Here is a tiny trained network, its code and every weight. The questions are about switching its units off for an input and a class, where a switched-off unit gives its printed mean instead of its output.

import numpy as np


def w(rows, s, z=0):
    codes = np.array(rows[::2]) - 128.0
    scale = np.full(codes.shape[1], s)
    scale[-1] = z or s
    return codes * scale


def norm(h):
    return h / np.sqrt((h * h).mean(-1, keepdims=True) + 1e-5)


def f(y):
    return y / 2 * (1 + np.tanh(0.7978845608 * (y + 0.044715 * y**3)))


def log_softmax(a):
    a = a - a.max(-1, keepdims=True)
    return a - np.log(np.exp(a).sum(-1, keepdims=True))


def net(x, mask):
    res = np.array(x, float).reshape(1, 8) / 4 @ E
    u = 0
    for l in range(2):
        y = f(norm(res) @ A[l][:, :-1].T + A[l][:, -1])
        res = res + np.where(mask[u : u + 4], y, B[l][:, -1]) @ B[l][:, :-1]
        u += 4
    return log_softmax(norm(res)[-1] @ U[:, :-1].T + U[:, -1])


A, B = {}, {}
E = w([
[147,209,204,111,184,113,199,212,106,132,208,91],'x0',
[175,215,148,130,134,110,45,150,125,178,148,178],'x1',
[77,96,117,167,15,32,131,94,118,44,222,179],'x2',
[85,233,73,99,102,102,103,79,168,119,120,120],'x3',
[143,164,114,98,251,69,117,110,105,51,136,117],'x4',
[156,108,54,70,176,157,150,89,140,89,135,83],'x5',
[170,155,2,149,101,199,94,137,109,99,208,181],'x6',
[108,126,100,77,48,126,107,134,78,139,218,36],'x7',
],0.0071)
A[0] = w([
[119,134,77,52,170,158,123,153,70,122,72,114,248],'L0N1',
[156,66,171,139,82,187,140,140,149,144,187,131,111],'L0N2',
[193,136,121,161,141,108,72,172,92,95,112,147,160],'L0N3',
[115,135,133,129,121,2,175,90,135,84,132,167,115],'L0N4',
],0.0087,0.0019)
B[0] = w([
[144,143,161,139,131,90,129,86,194,139,98,100,244],'L0N1',
[119,76,78,158,145,146,179,154,110,127,145,195,215],'L0N2',
[193,90,155,131,113,103,59,124,67,119,176,178,188],'L0N3',
[80,145,121,248,84,104,86,111,98,190,96,165,254],'L0N4',
],0.013,0.0041)
A[1] = w([
[111,215,145,213,168,137,132,139,114,88,138,223,246],'L1N1',
[174,149,50,63,83,168,136,1,79,143,203,128,174],'L1N2',
[58,132,99,70,128,167,140,167,209,152,156,113,2],'L1N3',
[86,133,83,242,51,89,126,138,124,203,49,189,39],'L1N4',
],0.0053,0.00061)
B[1] = w([
[98,109,125,152,91,116,150,44,111,184,157,61,194],'L1N1',
[165,146,121,80,169,133,141,171,124,82,107,141,164],'L1N2',
[86,59,219,156,121,116,223,99,80,52,121,43,129],'L1N3',
[2,123,150,87,101,77,79,163,115,110,149,68,254],'L1N4',
],0.012,0.0067)
U = w([
[155,131,117,130,125,134,142,210,134,97,181,176,22],'0',
[191,255,125,25,159,116,111,109,158,57,178,98,2],'1',
[102,106,118,149,118,141,244,214,102,102,141,93,193],'2',
[133,243,169,128,129,154,118,170,134,156,109,153,56],'3',
[174,174,182,84,204,111,150,98,219,128,54,50,201],'4',
[87,75,98,78,146,191,142,119,212,84,47,120,30],'5',
[37,153,169,164,78,44,70,118,104,126,136,114,222],'6',
[240,136,169,163,187,100,121,130,95,132,133,162,100],'7',
],0.0096,0.0034)

Each question gives the input, the list of numbers given to net, and the class t.
The units are the neurons (one row each of A and B). Each row of codes is followed by its name. A weight is (code - 128) times the scale printed after its matrix; where a second scale follows, it is the last column's (A, B and U).
mask holds one flag per neuron, layer by layer. A switched-off neuron (its flag False) gives its mean, the last column of its row in B, instead of its output. The means were averaged over made-up inputs and are rounded, as every weight is.
A unit's drop is (log p(t) with every unit on - log p(t) with that unit switched off) / (log p(t) with every unit on - log p(t) with every unit switched off).
The circuit of an input: a set's keep is (log p(t) with only the set's units on - log p(t) with every unit switched off) / (log p(t) with every unit on - log p(t) with every unit switched off). Starting from all 8 units, units are removed one at a time, each time the one whose removal leaves the highest keep (on an exact tie, the one counted first), for as long as the keep stays at least 0.8.
units of the circuit, in order: the units of the circuit, biggest drop first
top k neurons: the k neurons with the biggest drops, biggest first
k most important neurons of layer l: the k neurons of layer l with the biggest drops, biggest first
drop when u is switched off: that unit's drop, to one decimal
input [3,8,-8,7,-3,-1,3,-2], class 4: 2 most important neurons of layer 0 -> (L0N4 L0N1)
input [-8,-4,7,-1,-6,-1,3,2], class 2: 2 most important neurons of layer 0 -> (L0N2 L0N1)
input [2,7,7,-8,-5,8,-5,6], class 2: units of the circuit, in order -> (L0N2)
input [1,4,-5,-2,-6,0,3,4], class 2: top 2 neurons -> (L0N2 L0N4)
input [6,2,-2,-2,1,-7,7,-7], class 7: 2 most important neurons of layer 0 -> (L0N4 L0N3)
input [3,7,2,-4,1,-4,3,3], class 0: 3 most important neurons of layer 0 -> (L0N4 L0N1 L0N2)
input [2,-2,-2,7,-5,-2,8,3], class 2: units of the circuit, in order -> (L1N3 L0N4 L0N3)
input [7,0,2,5,-2,2,1,7], class 1: units of the circuit, in order -> (L1N2 L1N4)
input [6,-1,-2,0,1,-4,1,-6], class 7: units of the circuit, in order -> (L1N4 L0N4)
input [-7,8,-1,-2,-2,-8,5,7], class 0: top 2 neurons -> (L0N4 L0N3)
input [5,1,-2,-2,0,-1,-7,6], class 2: top 2 neurons -> (L0N1 L0N3)
input [-2,-3,-6,-4,-5,5,2,-6], class 4: top 2 neurons -> (L0N1 L0N4)
input [-2,7,-2,8,-1,3,-1,7], class 1: units of the circuit, in order -> (L0N4 L1N2)
input [4,1,-5,-7,3,-3,-2,7], class 7: units of the circuit, in order -> (L1N4)
input [7,-4,-3,2,-3,3,1,-3], class 4: 2 most important neurons of layer 0 -> (L0N1 L0N2)
input [0,-2,-1,0,3,1,-6,7], class 4: 2 most important neurons of layer 1 -> (L1N4 L1N1)
input [5,-5,1,5,-3,-2,0,4], class 2: 2 most important neurons of layer 0 -> (L0N4 L0N1)
input [2,-2,-3,-7,2,8,-3,8], class 4: top 2 neurons -> (L0N1 L1N4)
input [8,0,-4,-4,-4,7,5,-7], class 4: top 2 neurons -> (L0N1 L0N4)
input [1,-6,2,0,7,6,-1,-3], class 6: units of the circuit, in order -> (L0N4)
input [-6,-1,-3,-1,2,6,2,3], class 4: drop when L0N1 is switched off -> 0.3
input [0,-5,-5,5,-4,3,-1,-2], class 4: drop when L0N1 is switched off -> 0.2
input [-3,2,3,1,-7,2,-1,-1], class 2: drop when L0N2 is switched off -> 0.4
